[[115 142 136 117 110 126 108]
 [113 136 135 119 113 126 113]
 [115 115 151 103 122 134 129]
 [115 142 136 117 110 126 108]
 [115 139 138 115 112 127 110]
 [111 113 144 111 123 132 132]]
Counting starts at 1.
The entry in the bottom-left corner is 111
The entry just left of the largest entry is 115
Read off the entry directly below the smallest entry.
117
Read off the bottom-right entry.
132
Read off the entry in the top-right corner.
108
Read off the smallest entry.
103
Read off the entry at row 2, column 1.
113
The entry just left of 144 is 113
The entry directly below the largest entry -> 136
Read off the entry just left of 138.
139
The entry in row 3 and column 1 -> 115
The entry directly above the smallest entry -> 119
The entry in row 1 and column 1 is 115
The top entry of the column that holds the largest entry: 136
The entry in row 1 and column 2 -> 142

W = [137 156 154 148 155]
The 2nd entry from the right: 148
Which number is the 1st entry from the right?
Answer: 155
The third entry from the right is 154

Questions about the row below.
1) What is the maximum?
2) What is the entry just right of the smallest entry?
3) What is the entry just right of the largest entry?
4) What is the entry just right of the centre entry?
5) What is the entry just right of 137?
[128 127 104 131 127 129 146 139 140 144 118 137 127 127 128]
1) 146
2) 131
3) 139
4) 140
5) 127

Questions about the grid below.
1) Find the entry in the bottom-right corner.
2) Find the 5th-last entry, reading row by row.
3) Find the smallest entry in the first row.
4) Find the entry in the top-right corner.
5) Find the entry directly above 148.
6) Find the 3rd entry, reading row by row.
7) Find the entry directly below 141.
8) Find the entry just left of 127.
[[124 144 144 125 125 125]
 [124 106 134 122 139 139]
 [147 141 113 138 115 115]
 [148 107 122 130 131 131]
 [115 155 127 130 119 119]
 [109 138 113 130 125 125]]
1) 125
2) 138
3) 124
4) 125
5) 147
6) 144
7) 107
8) 155
